Below is a small trained network, with its code and all its weights. Each question gives an input and a target symbol and asks what happens when units are switched off, that is, made to give their printed mean instead of their output.

import numpy as np


def w(rows, s, z=0):
    codes = np.array(rows[::2]) - 128.0
    scale = np.full(codes.shape[1], s)
    scale[-1] = z or s
    return codes * scale


def f(y):
    return y / 2 * (1 + np.tanh(0.7978845608 * (y + 0.044715 * y**3)))


def softmax(a):
    e = np.exp(a - a.max(-1, keepdims=True))
    return e / e.sum(-1, keepdims=True)


def log_softmax(a):
    a = a - a.max(-1, keepdims=True)
    return a - np.log(np.exp(a).sum(-1, keepdims=True))


def net(x, mask):
    ids = ['βδθμπτω'.index(c) for c in x.split()]
    T = len(ids)
    res = E[ids] + P[:T]
    r = res
    for j in range(2):
        rows = slice(4 * j, 4 * j + 4)
        q, k, v = (r @ M[0][rows].T for M in (Q, K, V))
        z = softmax(np.where(np.tri(T) > 0, q @ k.T / 4**0.5, -1e9)) @ v
        o = O[0][rows]
        res = res + np.where(mask[j], z, o[:, -1]) @ o[:, :-1]
    y = f(res @ A[0][:, :-1].T + A[0][:, -1])
    res = res + np.where(mask[2:14], y, B[0][:, -1]) @ B[0][:, :-1]
    return log_softmax(res[-1] @ U[:, :-1].T + U[:, -1])


Q, K, V, O, A, B = {}, {}, {}, {}, {}, {}
E = w([
[112,122,43,121,80,193,190,104],'β',
[118,190,254,151,176,146,255,180],'δ',
[180,237,182,145,48,105,139,230],'θ',
[78,205,234,166,179,113,132,57],'μ',
[151,140,193,46,129,161,126,96],'π',
[85,118,137,75,178,189,171,185],'τ',
[107,117,119,152,108,209,52,168],'ω',
],0.016)
P = w([
[120,168,154,241,161,181,45,129],'0',
[73,53,113,102,35,84,149,56],'1',
[125,183,125,42,66,140,149,101],'2',
[51,2,140,152,73,106,131,69],'3',
[112,174,43,69,134,129,67,88],'4',
[85,19,214,172,55,146,167,35],'5',
[138,174,98,84,109,173,84,75],'6',
[109,58,198,165,103,203,154,58],'7',
[118,190,143,76,101,173,88,79],'8',
[118,113,181,125,65,228,134,64],'9',
],0.0077)
Q[0] = w([
[169,75,116,126,151,57,133,121],'head 1',
[108,160,140,121,85,182,127,119],'head 1',
[144,227,90,130,187,121,81,127],'head 1',
[22,170,162,96,130,197,111,153],'head 1',
[116,124,97,130,150,107,148,117],'head 2',
[161,8,138,174,63,65,156,109],'head 2',
[97,199,111,103,80,214,125,102],'head 2',
[122,158,85,117,179,101,90,145],'head 2',
],0.011)
K[0] = w([
[60,44,96,20,56,125,151,102],'head 1',
[133,195,149,198,154,195,123,147],'head 1',
[142,175,99,54,188,190,152,146],'head 1',
[171,185,72,196,129,139,165,99],'head 1',
[150,131,148,97,75,86,100,145],'head 2',
[90,56,135,125,119,2,140,151],'head 2',
[173,166,125,121,186,194,132,132],'head 2',
[102,199,121,43,95,75,158,134],'head 2',
],0.0096)
V[0] = w([
[167,161,115,134,162,176,131,181],'head 1',
[133,151,115,74,90,116,64,76],'head 1',
[142,144,151,146,103,108,75,92],'head 1',
[125,147,114,195,185,110,66,117],'head 1',
[176,129,129,130,86,112,67,68],'head 2',
[212,152,210,67,165,142,95,183],'head 2',
[132,109,174,248,77,153,111,98],'head 2',
[184,153,119,109,46,112,191,97],'head 2',
],0.013)
O[0] = w([
[105,80,108,192,67,115,157,123,233],'head 1',
[123,153,122,52,65,120,115,147,36],'head 1',
[139,150,124,103,125,53,97,155,169],'head 1',
[112,167,58,167,128,94,130,147,164],'head 1',
[161,166,158,146,46,85,41,92,75],'head 2',
[141,11,101,116,132,49,147,97,135],'head 2',
[202,148,107,145,178,138,64,93,254],'head 2',
[206,164,143,94,60,115,195,98,113],'head 2',
],0.012,0.0074)
A[0] = w([
[110,170,211,145,154,60,154,108,80],'neuron 1',
[46,161,132,142,102,92,118,38,104],'neuron 2',
[72,43,175,140,146,77,78,178,87],'neuron 3',
[67,124,132,204,85,115,105,126,184],'neuron 4',
[144,109,162,154,66,93,173,172,128],'neuron 5',
[133,146,153,41,125,132,254,104,95],'neuron 6',
[103,143,150,118,143,61,105,111,3],'neuron 7',
[115,119,137,124,174,179,126,126,174],'neuron 8',
[139,149,104,114,73,134,89,71,73],'neuron 9',
[132,110,144,59,104,70,127,86,28],'neuron 10',
[78,128,171,113,109,157,161,48,195],'neuron 11',
[124,104,24,156,126,138,211,120,180],'neuron 12',
],0.0093,0.0054)
B[0] = w([
[221,130,85,130,141,149,78,104,156],'neuron 1',
[120,235,68,95,114,124,74,244,146],'neuron 2',
[97,47,25,228,60,20,123,103,167],'neuron 3',
[186,199,174,25,145,116,130,246,187],'neuron 4',
[8,102,139,148,126,191,124,51,159],'neuron 5',
[115,39,125,175,89,187,100,89,176],'neuron 6',
[60,43,243,150,71,111,80,134,132],'neuron 7',
[106,124,61,29,126,149,62,123,189],'neuron 8',
[253,140,121,39,13,135,77,136,156],'neuron 9',
[91,212,81,231,114,162,162,129,137],'neuron 10',
[62,221,90,153,81,44,186,88,187],'neuron 11',
[158,201,218,106,102,173,117,136,246],'neuron 12',
],0.0058,0.014)
U = w([
[109,183,110,99,131,217,124,120,83],'β',
[149,129,95,186,200,166,161,103,67],'δ',
[131,137,169,179,80,96,158,186,165],'θ',
[109,188,85,112,188,102,119,135,95],'μ',
[130,97,157,77,127,105,95,63,252],'π',
[2,141,124,89,156,139,147,182,83],'τ',
[153,105,105,85,176,165,71,171,149],'ω',
],0.0065,0.0036)

Each question gives the input, a string of symbols that net reads in full, and the target symbol t.
The units are the heads (4 rows each of Q, K, V and O) and the neurons (one row each of A and B). Each row of codes is followed by its name. A weight is (code - 128) times the scale printed after its matrix; where a second scale follows, it is the last column's (O, A, B and U).
mask holds one flag per unit, heads first, then neurons. A switched-off unit (its flag False) gives its mean, the last column of its rows in O or B, instead of its output. The means were averaged over made-up inputs and are rounded, as every weight is.
A unit's drop is (log p(t) with every unit on - log p(t) with that unit switched off) / (log p(t) with every unit on - log p(t) with every unit switched off).
The circuit of an input: a set's keep is (log p(t) with only the set's units on - log p(t) with every unit switched off) / (log p(t) with every unit on - log p(t) with every unit switched off). Starting from the 12 units with the biggest drops (on a tie, the unit counted first), units are removed one at a time, each time the one whose removal leaves the highest keep (on an exact tie, the one counted first), for as long as the keep stays at least 0.8.
circuit, biggest first: the units of the circuit, biggest drop first
most important unit: the unit with the biggest drop
top k neurons: the k neurons with the biggest drops, biggest first
heads that matter: for each layer, one digit per head in row order, 1 if its drop is at least 0.15 and else 0, layers parted by /
input τ τ τ θ τ μ, target μ: heads that matter : 00
input θ τ ω, target θ: circuit, biggest first : head 1; neuron 8
input θ β μ, target θ: top 4 neurons : neuron 8; neuron 7; neuron 2; neuron 10
input θ β θ θ π β, target θ: top 3 neurons : neuron 8; neuron 11; neuron 1
input ω π ω θ θ δ π π ω β, target ω: top 2 neurons : neuron 11; neuron 4
input θ β β β π π β, target θ: circuit, biggest first : head 2; head 1
input ω β β, target ω: top 3 neurons : neuron 11; neuron 4; neuron 9
input θ β θ θ π, target θ: top 2 neurons : neuron 10; neuron 8
input δ ω δ δ β β δ π δ, target δ: most important unit : head 1
input μ ω δ τ, target μ: heads that matter : 10
input μ τ π β β ω π β, target μ: heads that matter : 10
input β ω β μ μ, target β: heads that matter : 11
input τ β π τ μ, target τ: top 2 neurons : neuron 2; neuron 9
input τ ω β, target τ: circuit, biggest first : head 2
input τ β δ τ τ τ β, target τ: heads that matter : 01
input ω θ δ δ τ μ θ ω δ, target ω: heads that matter : 01
input β δ β β β τ θ, target β: top 2 neurons : neuron 5; neuron 3
input μ θ δ δ δ δ β δ π μ, target μ: circuit, biggest first : neuron 2; head 1
input β δ τ τ π β, target β: circuit, biggest first : head 2; neuron 12
input τ β β μ β θ θ, target τ: circuit, biggest first : head 2; neuron 5
input δ μ τ, target δ: circuit, biggest first : head 1
input θ τ δ θ β π, target θ: circuit, biggest first : head 2; neuron 8
input μ θ θ, target μ: heads that matter : 10
input θ ω θ β θ δ π π μ, target θ: heads that matter : 11
